Here is a tiny trained network, its code and every weight. The questions are about switching its units off for an input and a class, where a switched-off unit gives its printed mean instead of its output.

import numpy as np


def w(rows, s, z=0):
    codes = np.array(rows[::2]) - 128.0
    scale = np.full(codes.shape[1], s)
    scale[-1] = z or s
    return codes * scale


def norm(h):
    return h / np.sqrt((h * h).mean(-1, keepdims=True) + 1e-5)


def f(y):
    return y / 2 * (1 + np.tanh(0.7978845608 * (y + 0.044715 * y**3)))


def log_softmax(a):
    a = a - a.max(-1, keepdims=True)
    return a - np.log(np.exp(a).sum(-1, keepdims=True))


def net(x, mask):
    res = np.array(x, float).reshape(1, 6) / 4 @ E
    u = 0
    for l in range(2):
        y = f(norm(res) @ A[l][:, :-1].T + A[l][:, -1])
        res = res + np.where(mask[u : u + 7], y, B[l][:, -1]) @ B[l][:, :-1]
        u += 7
    return log_softmax(norm(res)[-1] @ U[:, :-1].T + U[:, -1])


A, B = {}, {}
E = w([
[188,248,185,177,79,180,134],'x0',
[41,186,110,98,153,149,124],'x1',
[175,140,142,3,76,41,27],'x2',
[91,137,63,201,79,40,75],'x3',
[142,117,99,139,155,140,114],'x4',
[117,172,172,124,118,92,150],'x5',
],0.0064)
A[0] = w([
[225,48,127,129,77,143,137,96],'L0N1',
[161,142,167,48,172,164,173,103],'L0N2',
[154,206,104,126,74,207,93,222],'L0N3',
[73,135,75,75,132,195,147,96],'L0N4',
[117,207,1,173,68,45,140,25],'L0N5',
[22,165,157,117,173,172,55,88],'L0N6',
[145,78,180,109,132,192,192,10],'L0N7',
],0.0082,0.0012)
B[0] = w([
[124,188,119,127,144,86,2,229],'L0N1',
[54,126,49,166,101,223,75,241],'L0N2',
[201,142,220,151,180,45,118,227],'L0N3',
[156,160,112,106,139,104,61,211],'L0N4',
[147,170,66,206,49,158,124,253],'L0N5',
[143,112,148,157,196,65,81,217],'L0N6',
[151,140,124,166,73,86,25,218],'L0N7',
],0.0093,0.0034)
A[1] = w([
[114,162,138,191,166,105,27,177],'L1N1',
[180,105,174,219,107,54,71,111],'L1N2',
[205,144,79,156,211,109,114,116],'L1N3',
[41,3,96,93,131,105,88,165],'L1N4',
[72,172,148,56,162,193,111,158],'L1N5',
[148,106,202,155,188,254,90,79],'L1N6',
[225,206,185,34,96,211,29,254],'L1N7',
],0.0075,0.0011)
B[1] = w([
[57,54,110,9,122,111,132,255],'L1N1',
[147,73,142,79,140,161,161,218],'L1N2',
[66,87,136,91,99,89,101,170],'L1N3',
[213,182,152,206,137,102,194,208],'L1N4',
[60,150,97,141,89,114,133,154],'L1N5',
[139,146,90,208,122,166,166,175],'L1N6',
[156,171,134,129,106,93,163,245],'L1N7',
],0.011,0.0077)
U = w([
[107,212,12,160,2,182,59,45],'0',
[130,169,89,124,132,103,106,253],'1',
[204,165,155,153,251,47,185,83],'2',
[91,126,109,90,119,112,143,155],'3',
[133,161,107,128,171,122,145,145],'4',
[63,98,125,55,157,108,109,27],'5',
],0.0074,0.002)

Each question gives the input, the list of numbers given to net, and the class t.
The units are the neurons (one row each of A and B). Each row of codes is followed by its name. A weight is (code - 128) times the scale printed after its matrix; where a second scale follows, it is the last column's (A, B and U).
mask holds one flag per neuron, layer by layer. A switched-off neuron (its flag False) gives its mean, the last column of its row in B, instead of its output. The means were averaged over made-up inputs and are rounded, as every weight is.
A unit's drop is (log p(t) with every unit on - log p(t) with that unit switched off) / (log p(t) with every unit on - log p(t) with every unit switched off).
The circuit of an input: a set's keep is (log p(t) with only the set's units on - log p(t) with every unit switched off) / (log p(t) with every unit on - log p(t) with every unit switched off). Starting from the 12 units with the biggest drops (on a tie, the unit counted first), units are removed one at a time, each time the one whose removal leaves the highest keep (on an exact tie, the one counted first), for as long as the keep stays at least 0.8.
units of the circuit, in order: the units of the circuit, biggest drop first
unit that matters most: the unit with the biggest drop
k most important neurons: the k neurons with the biggest drops, biggest first
k most important neurons of layer l: the k neurons of layer l with the biggest drops, biggest first
drop of u: that unit's drop, to one decimal
input [-8,0,2,0,-2,3], class 2: units of the circuit, in order : [L1N4]
input [-8,-4,4,5,0,-1], class 2: units of the circuit, in order : [L1N4, L0N7]
input [3,7,2,-2,-2,-3], class 5: units of the circuit, in order : [L1N1, L1N4]
input [7,8,2,4,6,0], class 5: units of the circuit, in order : [L1N1, L0N6]
input [-5,6,8,-8,3,-4], class 0: units of the circuit, in order : [L0N2, L1N5, L1N1]
input [-5,-7,7,-7,-1,6], class 0: units of the circuit, in order : [L0N2, L0N3, L1N1]
input [8,-2,-7,2,-8,-7], class 2: 2 most important neurons : [L0N3, L0N2]
input [7,0,6,-2,-4,-4], class 2: 2 most important neurons : [L0N3, L1N7]
input [7,0,6,4,-5,5], class 2: units of the circuit, in order : [L0N3, L0N2]
input [-1,-5,0,2,4,-2], class 5: 2 most important neurons : [L0N1, L1N1]
input [1,-5,2,-1,0,-2], class 5: 3 most important neurons : [L0N1, L1N1, L1N4]
input [0,-6,7,-7,2,3], class 0: units of the circuit, in order : [L0N2, L0N6]
input [-8,-2,-8,3,2,0], class 2: units of the circuit, in order : [L1N4, L0N2]
input [6,5,2,5,0,-4], class 2: units of the circuit, in order : [L0N3]
input [-2,8,-4,4,-4,-5], class 5: units of the circuit, in order : [L0N6, L1N1]
input [3,2,-3,2,8,6], class 3: 4 most important neurons of layer 1 : [L1N4, L1N3, L1N7, L1N2]
input [-7,-2,4,-8,-6,-1], class 0: 2 most important neurons : [L0N2, L0N3]
input [-8,8,6,-6,3,3], class 2: 2 most important neurons : [L1N4, L1N1]
input [0,-4,-1,-7,4,-5], class 0: 3 most important neurons of layer 0 : [L0N2, L0N6, L0N3]
input [3,-8,-4,3,3,-2], class 5: unit that matters most : L0N1
input [4,8,5,3,5,6], class 5: 2 most important neurons of layer 0 : [L0N6, L0N3]
input [-8,-6,1,4,-7,7], class 2: 2 most important neurons : [L1N4, L1N1]
input [-2,1,0,5,-5,3], class 0: 2 most important neurons of layer 0 : [L0N5, L0N3]
input [8,5,4,0,-3,-7], class 2: drop of L0N3 : 0.5
input [1,6,2,1,-1,-4], class 5: drop of L1N3 : 0.1
input [-1,4,-7,-7,0,5], class 0: drop of L0N7 : 0.1
